Here is a tiny trained network, its code and every weight. The questions are about switching its units off for an input and a target symbol, where a switched-off unit gives its printed mean instead of its output.

import numpy as np


def w(rows, s, z=0):
    codes = np.array(rows[::2]) - 128.0
    scale = np.full(codes.shape[1], s)
    scale[-1] = z or s
    return codes * scale


def f(y):
    return y / 2 * (1 + np.tanh(0.7978845608 * (y + 0.044715 * y**3)))


def softmax(a):
    e = np.exp(a - a.max(-1, keepdims=True))
    return e / e.sum(-1, keepdims=True)


def log_softmax(a):
    a = a - a.max(-1, keepdims=True)
    return a - np.log(np.exp(a).sum(-1, keepdims=True))


def net(x, mask):
    ids = ['αβγδεζηλμξπστφψω'.index(c) for c in x.split()]
    T = len(ids)
    res = E[ids] + P[:T]
    r = res
    for j in range(2):
        rows = slice(2 * j, 2 * j + 2)
        q, k, v = (r @ M[0][rows].T for M in (Q, K, V))
        z = softmax(np.where(np.tri(T) > 0, q @ k.T / 2**0.5, -1e9)) @ v
        o = O[0][rows]
        res = res + np.where(mask[j], z, o[:, -1]) @ o[:, :-1]
    y = f(res @ A[0][:, :-1].T + A[0][:, -1])
    res = res + np.where(mask[2:26], y, B[0][:, -1]) @ B[0][:, :-1]
    return log_softmax(res[-1] @ U[:, :-1].T + U[:, -1])


Q, K, V, O, A, B = {}, {}, {}, {}, {}, {}
E = w([
[32,218,74,119,158,103,213,208,97],'α',
[60,113,24,143,83,163,106,165,43],'β',
[83,230,209,139,201,177,203,214,171],'γ',
[157,105,188,98,159,123,68,194,191],'δ',
[154,77,195,172,102,215,68,176,104],'ε',
[59,162,39,52,48,82,56,132,203],'ζ',
[175,37,174,120,170,79,129,230,69],'η',
[81,215,116,197,72,212,127,136,150],'λ',
[199,111,120,213,66,183,101,132,208],'μ',
[191,40,80,181,79,145,89,144,91],'ξ',
[89,87,128,164,203,19,221,33,76],'π',
[119,127,89,100,204,18,212,225,131],'σ',
[108,134,180,119,195,111,182,253,38],'τ',
[31,165,170,98,104,209,61,172,65],'φ',
[149,154,14,249,28,216,124,94,135],'ψ',
[215,57,81,169,166,52,177,182,201],'ω',
],0.0035)
P = w([
[120,141,142,130,148,119,153,75,138],'0',
[137,125,65,201,127,162,199,237,123],'1',
[118,129,100,242,139,154,184,218,141],'2',
[100,133,48,197,126,129,165,251,107],'3',
[119,128,75,179,135,150,141,219,119],'4',
[99,121,104,178,117,137,149,189,150],'5',
[87,97,115,163,93,142,124,183,161],'6',
[75,93,80,149,111,131,99,208,142],'7',
[71,77,66,110,93,106,69,231,131],'8',
[62,97,65,106,61,104,61,225,121],'9',
[74,76,90,103,80,106,52,213,148],'10',
[61,89,84,103,70,93,50,200,148],'11',
[50,83,42,53,52,66,41,224,130],'12',
],0.0028)
Q[0] = w([
[3,60,86,194,115,77,117,237,137],'h0',
[69,97,112,171,117,121,111,190,152],'h0',
[189,169,150,99,140,161,143,74,131],'h1',
[91,137,98,170,122,138,120,219,170],'h1',
],0.054)
K[0] = w([
[121,118,166,172,164,99,163,2,106],'h0',
[110,125,161,117,148,100,134,37,114],'h0',
[99,102,101,143,105,135,119,214,100],'h1',
[112,113,147,129,156,84,160,12,64],'h1',
],0.042)
V[0] = w([
[30,206,126,110,154,134,161,157,46],'h0',
[120,194,151,148,89,231,104,111,175],'h0',
[139,141,245,101,181,118,131,183,171],'h1',
[113,192,72,115,133,80,162,124,251],'h1',
],0.028)
O[0] = w([
[7,35,113,213,125,141,129,126,148,253],'h0',
[102,118,209,126,35,62,170,127,129,154],'h0',
[147,67,120,49,98,195,220,99,110,59],'h1',
[148,93,87,161,111,104,104,26,5,199],'h1',
],0.012,0.0035)
A[0] = w([
[90,94,163,156,153,175,210,113,111,49],'n0',
[141,180,104,69,143,139,69,115,126,66],'n1',
[204,115,111,215,181,221,183,136,121,133],'n2',
[100,122,184,154,31,99,190,140,136,95],'n3',
[184,199,131,98,145,148,99,138,101,43],'n4',
[103,134,158,171,140,150,173,159,188,79],'n5',
[57,111,152,28,150,120,15,58,163,62],'n6',
[133,137,118,134,90,47,118,137,100,160],'n7',
[180,148,105,49,146,185,155,128,121,3],'n8',
[206,186,145,142,168,125,159,130,93,32],'n9',
[96,204,182,162,168,81,112,122,158,41],'n10',
[178,155,199,66,64,129,186,131,142,157],'n11',
[100,166,77,22,105,123,45,111,208,83],'n12',
[122,112,157,109,127,143,135,124,111,74],'n13',
[96,116,172,183,119,66,130,162,159,60],'n14',
[107,99,143,116,104,174,178,164,178,73],'n15',
[181,175,141,130,146,149,151,216,178,61],'n16',
[116,91,162,147,172,69,188,94,81,81],'n17',
[172,184,154,99,77,108,67,166,162,134],'n18',
[85,111,112,1,85,163,110,40,129,82],'n19',
[174,174,117,167,149,54,121,67,86,87],'n20',
[169,169,131,211,224,117,232,93,143,38],'n21',
[168,101,123,63,125,196,180,157,143,126],'n22',
[195,159,110,100,111,108,189,122,60,119],'n23',
],0.0088,0.0028)
B[0] = w([
[134,43,104,108,82,95,172,141,156,175],'n0',
[149,76,109,172,112,116,116,102,156,150],'n1',
[159,146,83,99,197,122,107,145,83,181],'n2',
[149,181,127,111,203,34,143,45,75,254],'n3',
[203,80,118,184,106,83,104,136,157,152],'n4',
[81,115,159,142,154,117,69,177,127,201],'n5',
[90,101,114,175,77,144,139,108,154,143],'n6',
[159,168,157,148,85,163,110,146,119,209],'n7',
[132,123,193,80,190,130,118,21,179,155],'n8',
[156,84,86,189,59,105,115,146,129,146],'n9',
[219,125,108,102,128,174,135,172,120,151],'n10',
[23,200,17,146,93,114,137,167,96,212],'n11',
[93,104,155,198,98,121,157,101,127,162],'n12',
[138,127,139,114,104,117,159,132,130,123],'n13',
[146,198,133,127,146,148,107,92,218,223],'n14',
[92,69,187,82,131,156,141,188,129,204],'n15',
[134,128,169,243,143,134,186,88,98,179],'n16',
[132,140,108,159,71,137,153,91,106,181],'n17',
[162,122,123,73,154,90,199,206,120,181],'n18',
[176,138,126,60,160,120,146,151,56,137],'n19',
[89,96,228,78,134,174,106,160,75,218],'n20',
[146,112,154,97,142,101,147,104,61,126],'n21',
[157,154,119,139,91,247,176,97,162,173],'n22',
[88,112,110,94,64,101,45,126,216,171],'n23',
],0.016,0.0088)
U = w([
[107,158,85,104,45,55,108,213,123,42],'α',
[214,180,185,59,148,124,145,187,118,22],'β',
[58,88,211,63,179,43,127,120,190,147],'γ',
[144,121,41,105,248,118,88,141,34,252],'δ',
[24,45,28,253,84,122,111,48,155,128],'ε',
[74,132,213,141,64,186,63,121,46,213],'ζ',
[53,205,131,149,131,148,230,175,105,78],'η',
[161,106,191,142,170,196,176,69,166,70],'λ',
[135,118,131,126,134,127,132,128,122,75],'μ',
[207,98,152,198,94,97,180,164,142,161],'ξ',
[119,39,139,75,100,184,153,238,155,24],'π',
[105,190,68,204,173,194,21,182,202,231],'σ',
[123,169,81,20,66,180,142,80,184,158],'τ',
[203,52,141,102,95,100,65,90,164,6],'φ',
[160,203,153,162,128,60,139,13,123,92],'ψ',
[157,78,133,79,103,80,209,103,74,56],'ω',
],0.0025)

Each question gives the input, a string of symbols that net reads in full, and the target symbol t.
The units are the heads (2 rows each of Q, K, V and O) and the neurons (one row each of A and B). Each row of codes is followed by its name. A weight is (code - 128) times the scale printed after its matrix; where a second scale follows, it is the last column's (O, A, B and U).
mask holds one flag per unit, heads first, then neurons. A switched-off unit (its flag False) gives its mean, the last column of its rows in O or B, instead of its output. The means were averaged over made-up inputs and are rounded, as every weight is.
A unit's drop is (log p(t) with every unit on - log p(t) with that unit switched off) / (log p(t) with every unit on - log p(t) with every unit switched off).
The circuit of an input: a set's keep is (log p(t) with only the set's units on - log p(t) with every unit switched off) / (log p(t) with every unit on - log p(t) with every unit switched off). Starting from the 12 units with the biggest drops (on a tie, the unit counted first), units are removed one at a time, each time the one whose removal leaves the highest keep (on an exact tie, the one counted first), for as long as the keep stays at least 0.8.
circuit, biggest first: the units of the circuit, biggest drop first
most important unit: the unit with the biggest drop
top k neurons: the k neurons with the biggest drops, biggest first
which heads matter: for each layer, one digit per head in row order, 1 if its drop is at least 0.15 and else 0, layers parted by /
drop when u is switched off: that unit's drop, to one decimal
input λ ζ α φ μ δ δ η, target ψ: circuit, biggest first -> h0, n3, n14
input ζ ψ φ σ, target ζ: which heads matter -> 01
input δ ε μ φ ζ ζ ψ φ ζ, target τ: most important unit -> h1
input φ φ ξ, target γ: which heads matter -> 11
input σ ξ η, target δ: which heads matter -> 10
input γ ζ φ μ φ ζ η τ ξ ε φ λ, target ω: which heads matter -> 11
input μ ζ α ε ζ ζ β ζ ζ α, target α: which heads matter -> 10
input ε σ ε δ φ φ, target η: circuit, biggest first -> h1, h0, n11, n16
input φ ζ δ α φ φ ζ π ζ ω λ δ β, target δ: which heads matter -> 10
input φ φ β η ζ δ β φ ζ δ δ, target γ: which heads matter -> 11
input ζ ψ ζ α ζ ζ μ β ζ ε, target ζ: which heads matter -> 01
input δ β ζ ζ η ζ ω ζ τ ε β β φ, target τ: circuit, biggest first -> h1, h0, n22, n23
input μ ζ σ α ζ α μ φ, target α: which heads matter -> 10
input ω φ β ζ φ ζ ξ ζ τ, target φ: most important unit -> h0
input ξ λ φ φ λ ζ ζ γ ε ζ β, target ξ: which heads matter -> 11
input η ζ ε β φ φ σ η γ ζ δ π, target δ: which heads matter -> 10
input ζ φ ζ, target ζ: which heads matter -> 01
input φ ζ δ δ φ π ξ φ δ η φ τ, target δ: which heads matter -> 10
input φ ζ ζ μ δ φ ζ, target γ: which heads matter -> 11
input φ α ζ ζ π η σ δ, target δ: top 2 neurons -> n2, n14
input ω ζ ω ζ ζ ψ π ξ, target δ: circuit, biggest first -> h0, n2
input η ζ ζ σ ζ ζ β λ ζ, target λ: top 2 neurons -> n8, n22
input ζ τ ζ δ, target ζ: top neuron -> n20
input ζ φ ε φ β ψ φ, target ζ: drop when h1 is switched off -> 1.2
input ξ ζ η ζ φ ε δ δ, target ξ: drop when n4 is switched off -> 0.1
input λ τ ε ζ η ζ ζ ζ ζ ζ φ α δ, target ψ: drop when n3 is switched off -> 0.3
input ζ λ ζ, target ζ: drop when n8 is switched off -> 0.0
